Here is a tiny trained network, its code and every weight. The questions are about switching its units off for an input and a target symbol, where a switched-off unit gives its printed mean instead of its output.

import numpy as np


def w(rows, s, z=0):
    codes = np.array(rows[::2]) - 128.0
    scale = np.full(codes.shape[1], s)
    scale[-1] = z or s
    return codes * scale


def norm(h):
    return h / np.sqrt((h * h).mean(-1, keepdims=True) + 1e-5)


def f(y):
    return y / 2 * (1 + np.tanh(0.7978845608 * (y + 0.044715 * y**3)))


def softmax(a):
    e = np.exp(a - a.max(-1, keepdims=True))
    return e / e.sum(-1, keepdims=True)


def log_softmax(a):
    a = a - a.max(-1, keepdims=True)
    return a - np.log(np.exp(a).sum(-1, keepdims=True))


def net(x, mask):
    ids = ['αβγεηθλμξπσφψω'.index(c) for c in x.split()]
    T = len(ids)
    res = E[ids] + P[:T]
    u = 0
    for l in range(2):
        r = norm(res)
        for j in range(2):
            rows = slice(3 * j, 3 * j + 3)
            q, k, v = (r @ M[l][rows].T for M in (Q, K, V))
            z = softmax(np.where(np.tri(T) > 0, q @ k.T / 3**0.5, -1e9)) @ v
            o = O[l][rows]
            res = res + np.where(mask[u + j], z, o[:, -1]) @ o[:, :-1]
        u += 2
        y = f(norm(res) @ A[l][:, :-1].T + A[l][:, -1])
        res = res + np.where(mask[u : u + 4], y, B[l][:, -1]) @ B[l][:, :-1]
        u += 4
    return log_softmax(norm(res)[-1] @ U[:, :-1].T + U[:, -1])


Q, K, V, O, A, B = {}, {}, {}, {}, {}, {}
E = w([
[117,131,144],'α',
[116,130,142],'β',
[118,121,110],'γ',
[164,226,250],'ε',
[117,133,118],'η',
[120,125,110],'θ',
[116,134,121],'λ',
[108,110,120],'μ',
[130,152,136],'ξ',
[131,157,136],'π',
[115,134,125],'σ',
[111,116,123],'φ',
[122,127,108],'ψ',
[123,130,108],'ω',
],0.023)
P = w([
[93,142,101],'0',
[121,111,156],'1',
[84,99,90],'2',
[83,169,126],'3',
[181,52,183],'4',
[140,171,91],'5',
[131,97,104],'6',
[236,177,199],'7',
[47,174,99],'8',
[165,254,157],'9',
],0.014)
Q[0] = w([
[76,197,78],'L0H1',
[219,199,104],'L0H1',
[34,151,120],'L0H1',
[7,174,140],'L0H2',
[213,48,133],'L0H2',
[68,30,51],'L0H2',
],0.011)
K[0] = w([
[96,127,48],'L0H1',
[168,52,145],'L0H1',
[90,190,105],'L0H1',
[121,205,9],'L0H2',
[131,120,189],'L0H2',
[69,234,169],'L0H2',
],0.011)
V[0] = w([
[200,76,211],'L0H1',
[196,156,17],'L0H1',
[48,128,197],'L0H1',
[153,2,57],'L0H2',
[217,80,96],'L0H2',
[71,156,214],'L0H2',
],0.0097)
O[0] = w([
[84,159,107,3],'L0H1',
[150,82,194,88],'L0H1',
[66,180,46,201],'L0H1',
[66,73,104,122],'L0H2',
[118,61,123,34],'L0H2',
[193,254,77,152],'L0H2',
],0.0088,0.006)
A[0] = w([
[45,169,150,96],'L0N1',
[255,142,208,255],'L0N2',
[196,87,170,170],'L0N3',
[187,82,123,185],'L0N4',
],0.0092,0.0043)
B[0] = w([
[116,23,196,206],'L0N1',
[72,92,186,253],'L0N2',
[123,68,198,129],'L0N3',
[3,112,83,130],'L0N4',
],0.0044,0.0036)
Q[1] = w([
[2,217,167],'L1H1',
[73,100,211],'L1H1',
[57,185,131],'L1H1',
[50,243,176],'L1H2',
[53,119,20],'L1H2',
[220,62,113],'L1H2',
],0.0086)
K[1] = w([
[110,80,155],'L1H1',
[176,106,112],'L1H1',
[122,174,90],'L1H1',
[179,212,94],'L1H2',
[92,102,56],'L1H2',
[114,135,248],'L1H2',
],0.015)
V[1] = w([
[135,147,39],'L1H1',
[130,154,249],'L1H1',
[200,196,197],'L1H1',
[102,154,166],'L1H2',
[76,192,47],'L1H2',
[186,144,115],'L1H2',
],0.011)
O[1] = w([
[112,63,89,144],'L1H1',
[172,175,220,132],'L1H1',
[70,112,245,127],'L1H1',
[195,79,87,142],'L1H2',
[254,184,144,255],'L1H2',
[95,215,152,143],'L1H2',
],0.0074,0.0075)
A[1] = w([
[108,192,113,144],'L1N1',
[213,89,189,252],'L1N2',
[255,76,85,201],'L1N3',
[149,156,177,128],'L1N4',
],0.012,0.0034)
B[1] = w([
[185,132,137,209],'L1N1',
[38,84,169,243],'L1N2',
[6,150,184,255],'L1N3',
[80,178,74,207],'L1N4',
],0.012,0.0051)
U = w([
[71,52,96,78],'α',
[44,159,10,57],'β',
[93,106,162,2],'γ',
[57,67,69,103],'ε',
[159,153,153,147],'η',
[73,6,145,207],'θ',
[175,135,194,47],'λ',
[94,155,173,153],'μ',
[222,223,53,235],'ξ',
[159,173,178,57],'π',
[142,145,141,24],'σ',
[199,157,77,38],'φ',
[82,123,22,58],'ψ',
[114,34,122,105],'ω',
],0.012,0.0053)

Each question gives the input, a string of symbols that net reads in full, and the target symbol t.
The units are the heads (3 rows each of Q, K, V and O) and the neurons (one row each of A and B). Each row of codes is followed by its name. A weight is (code - 128) times the scale printed after its matrix; where a second scale follows, it is the last column's (O, A, B and U).
mask holds one flag per unit, layer by layer, with each layer's heads first. A switched-off unit (its flag False) gives its mean, the last column of its rows in O or B, instead of its output. The means were averaged over made-up inputs and are rounded, as every weight is.
A unit's drop is (log p(t) with every unit on - log p(t) with that unit switched off) / (log p(t) with every unit on - log p(t) with every unit switched off).
The circuit of an input: a set's keep is (log p(t) with only the set's units on - log p(t) with every unit switched off) / (log p(t) with every unit on - log p(t) with every unit switched off). Starting from all 12 units, units are removed one at a time, each time the one whose removal leaves the highest keep (on an exact tie, the one counted first), for as long as the keep stays at least 0.8.
units of the circuit, in order: the units of the circuit, biggest drop first
top k neurons: the k neurons with the biggest drops, biggest first
k most important neurons of layer l: the k neurons of layer l with the biggest drops, biggest first
drop when u is switched off: that unit's drop, to one decimal
input φ ω ω α, target β: units of the circuit, in order	[L1H1]
input ω ω λ γ, target θ: top 2 neurons	[L1N4 L0N1]
input φ λ φ ξ, target β: top 2 neurons	[L1N3 L0N1]
input μ μ φ α ω π, target β: units of the circuit, in order	[L0H2 L1H1]
input μ α γ ω α ξ α, target θ: top 2 neurons	[L0N3 L1N2]
input λ α σ σ π, target ξ: top 3 neurons	[L1N3 L0N2 L0N1]
input ω σ α γ, target θ: top 3 neurons	[L0N1 L1N4 L1N3]
input ω λ ω ω, target θ: units of the circuit, in order	[L0H1 L1H2 L1N4]
input ω ξ ξ λ, target θ: top 2 neurons	[L0N1 L1N2]
input ω ω ω γ γ φ, target θ: units of the circuit, in order	[L0H1 L1H2]
input ω ω μ, target θ: top 2 neurons	[L1N4 L0N3]
input φ λ γ φ α ω ξ, target β: 2 most important neurons of layer 1	[L1N3 L1N2]
input α ξ η π, target ξ: 3 most important neurons of layer 1	[L1N3 L1N2 L1N1]
input φ ω π ξ ξ φ ω ω α α, target θ: units of the circuit, in order	[L0H2]
input ω α β, target θ: units of the circuit, in order	[L0H1 L1H2]
input ξ ω ω α λ, target θ: 2 most important neurons of layer 1	[L1N4 L1N3]
input α θ ω σ, target ξ: 2 most important neurons of layer 1	[L1N2 L1N3]
input ω α ψ, target θ: top 2 neurons	[L1N4 L0N3]
input φ α ψ α φ, target ξ: drop when L0N3 is switched off	0.0
input φ α λ α ω η λ ω, target θ: units of the circuit, in order	[L0H2]
input ω φ ω φ φ, target β: drop when L1N2 is switched off	0.1
input σ ω φ ω η, target θ: drop when L1N4 is switched off	0.2
